Here is a tiny trained network, its code and every weight. The questions are about switching its units off for an input and a class, where a switched-off unit gives its printed mean instead of its output.

import numpy as np


def w(rows, s, z=0):
    codes = np.array(rows[::2]) - 128.0
    scale = np.full(codes.shape[1], s)
    scale[-1] = z or s
    return codes * scale


def f(y):
    return y / 2 * (1 + np.tanh(0.7978845608 * (y + 0.044715 * y**3)))


def log_softmax(a):
    a = a - a.max(-1, keepdims=True)
    return a - np.log(np.exp(a).sum(-1, keepdims=True))


def net(x, mask):
    res = np.array(x, float).reshape(1, 7) / 4 @ E
    y = f(res @ A[0][:, :-1].T + A[0][:, -1])
    res = res + np.where(mask, y, B[0][:, -1]) @ B[0][:, :-1]
    return log_softmax(res[-1] @ U[:, :-1].T + U[:, -1])


A, B = {}, {}
E = w([
[129,126,129,128,124],'x0',
[226,166,190,78,124],'x1',
[110,80,89,2,77],'x2',
[127,128,128,122,141],'x3',
[66,77,246,129,93],'x4',
[130,130,128,128,128],'x5',
[131,127,129,132,128],'x6',
],0.0046)
A[0] = w([
[93,121,111,35,131,70],'neuron 1',
[156,131,138,114,138,47],'neuron 2',
[143,154,151,209,152,56],'neuron 3',
[143,150,148,198,155,66],'neuron 4',
[94,123,110,37,125,63],'neuron 5',
[169,149,155,99,139,27],'neuron 6',
[137,101,130,133,105,228],'neuron 7',
[95,109,207,128,106,54],'neuron 8',
[99,137,111,69,112,36],'neuron 9',
[125,118,140,102,173,152],'neuron 10',
[145,130,129,124,138,2],'neuron 11',
[25,86,42,193,124,64],'neuron 12',
[79,66,216,104,169,116],'neuron 13',
[255,151,195,77,124,81],'neuron 14',
[134,105,119,136,107,138],'neuron 15',
[64,118,231,106,132,74],'neuron 16',
[138,104,115,134,78,159],'neuron 17',
[179,156,37,120,165,64],'neuron 18',
[106,94,109,34,137,82],'neuron 19',
[98,120,110,43,122,59],'neuron 20',
[113,141,125,102,120,29],'neuron 21',
[79,120,216,124,114,55],'neuron 22',
[205,125,159,109,118,79],'neuron 23',
[130,176,170,230,167,75],'neuron 24',
[185,164,25,125,153,79],'neuron 25',
[99,88,123,122,211,160],'neuron 26',
[139,135,153,114,131,52],'neuron 27',
[103,122,105,148,117,80],'neuron 28',
[93,106,106,14,134,86],'neuron 29',
[86,132,107,142,113,29],'neuron 30',
],0.0086,0.0045)
B[0] = w([
[147,102,151,162,119,147],'neuron 1',
[92,96,133,119,120,82],'neuron 2',
[148,72,160,151,105,132],'neuron 3',
[147,76,159,143,104,127],'neuron 4',
[144,100,154,160,113,142],'neuron 5',
[57,73,143,118,127,89],'neuron 6',
[153,176,114,146,143,254],'neuron 7',
[113,107,76,116,93,136],'neuron 8',
[119,81,141,158,112,98],'neuron 9',
[139,142,140,118,118,155],'neuron 10',
[82,69,135,117,105,65],'neuron 11',
[3,151,171,127,114,193],'neuron 12',
[142,138,60,111,112,204],'neuron 13',
[13,152,161,125,134,217],'neuron 14',
[124,133,121,140,136,139],'neuron 15',
[131,114,53,107,104,179],'neuron 16',
[130,141,117,154,143,165],'neuron 17',
[135,104,69,96,84,162],'neuron 18',
[155,108,156,161,117,164],'neuron 19',
[141,97,152,161,113,135],'neuron 20',
[104,88,134,136,112,74],'neuron 21',
[120,97,64,116,108,146],'neuron 22',
[71,125,133,137,134,131],'neuron 23',
[172,71,166,176,107,182],'neuron 24',
[150,104,51,83,85,187],'neuron 25',
[129,165,154,118,112,169],'neuron 26',
[90,103,133,126,100,84],'neuron 27',
[104,124,141,124,118,100],'neuron 28',
[163,103,158,173,126,189],'neuron 29',
[84,96,133,116,127,80],'neuron 30',
],0.033,0.0025)
U = w([
[193,202,127,149,153,254],'0',
[161,103,19,70,68,41],'1',
[219,50,222,223,126,85],'2',
[175,203,140,138,190,179],'3',
[2,166,188,111,158,53],'4',
[201,206,152,138,185,115],'5',
],0.0054)

Each question gives the input, the list of numbers given to net, and the class t.
The units are the neurons (one row each of A and B). Each row of codes is followed by its name. A weight is (code - 128) times the scale printed after its matrix; where a second scale follows, it is the last column's (A, B and U).
mask holds one flag per neuron, in row order. A switched-off neuron (its flag False) gives its mean, the last column of its row in B, instead of its output. The means were averaged over made-up inputs and are rounded, as every weight is.
A unit's drop is (log p(t) with every unit on - log p(t) with that unit switched off) / (log p(t) with every unit on - log p(t) with every unit switched off).
The circuit of an input: a set's keep is (log p(t) with only the set's units on - log p(t) with every unit switched off) / (log p(t) with every unit on - log p(t) with every unit switched off). Starting from the 12 units with the biggest drops (on a tie, the unit counted first), units are removed one at a time, each time the one whose removal leaves the highest keep (on an exact tie, the one counted first), for as long as the keep stays at least 0.8.
units of the circuit, in order: the units of the circuit, biggest drop first
unit that matters most: the unit with the biggest drop
k most important neurons: the k neurons with the biggest drops, biggest first
drop when u is switched off: that unit's drop, to one decimal
input [-7,7,7,-5,8,-4,-6], class 1: units of the circuit, in order => [neuron 16]
input [-4,-1,3,5,7,-1,-5], class 1: 2 most important neurons => [neuron 16; neuron 13]
input [2,-1,-6,0,4,-5,3], class 2: 3 most important neurons => [neuron 24; neuron 3; neuron 4]
input [4,6,7,3,7,-1,5], class 1: 2 most important neurons => [neuron 16; neuron 13]
input [0,6,-6,-1,6,2,-2], class 1: units of the circuit, in order => [neuron 16; neuron 22]
input [7,4,6,3,3,5,2], class 2: units of the circuit, in order => [neuron 29; neuron 19]
input [-1,-5,-8,-5,-4,8,-3], class 2: 3 most important neurons => [neuron 24; neuron 3; neuron 4]
input [6,-1,-8,3,7,-2,7], class 2: 4 most important neurons => [neuron 24; neuron 3; neuron 4; neuron 25]
input [2,-5,-8,-4,8,-1,7], class 1: 2 most important neurons => [neuron 16; neuron 13]
input [-2,-8,-4,-3,7,2,0], class 4: 3 most important neurons => [neuron 12; neuron 25; neuron 18]
input [-8,-2,-4,5,-8,-3,2], class 1: 2 most important neurons => [neuron 25; neuron 18]
input [-6,8,6,-6,5,-4,6], class 4: 2 most important neurons => [neuron 14; neuron 23]
input [-6,8,-3,7,7,-6,2], class 4: 3 most important neurons => [neuron 14; neuron 25; neuron 23]
input [1,2,1,0,6,-5,-2], class 1: unit that matters most => neuron 16
input [5,-6,8,8,7,4,-4], class 2: 2 most important neurons => [neuron 29; neuron 19]
input [-7,8,0,2,-3,-1,-4], class 4: drop when neuron 14 is switched off => 0.6
input [2,-5,3,5,-8,4,-6], class 1: drop when neuron 18 is switched off => 0.5
input [6,6,6,5,1,-3,-3], class 2: drop when neuron 1 is switched off => 0.2
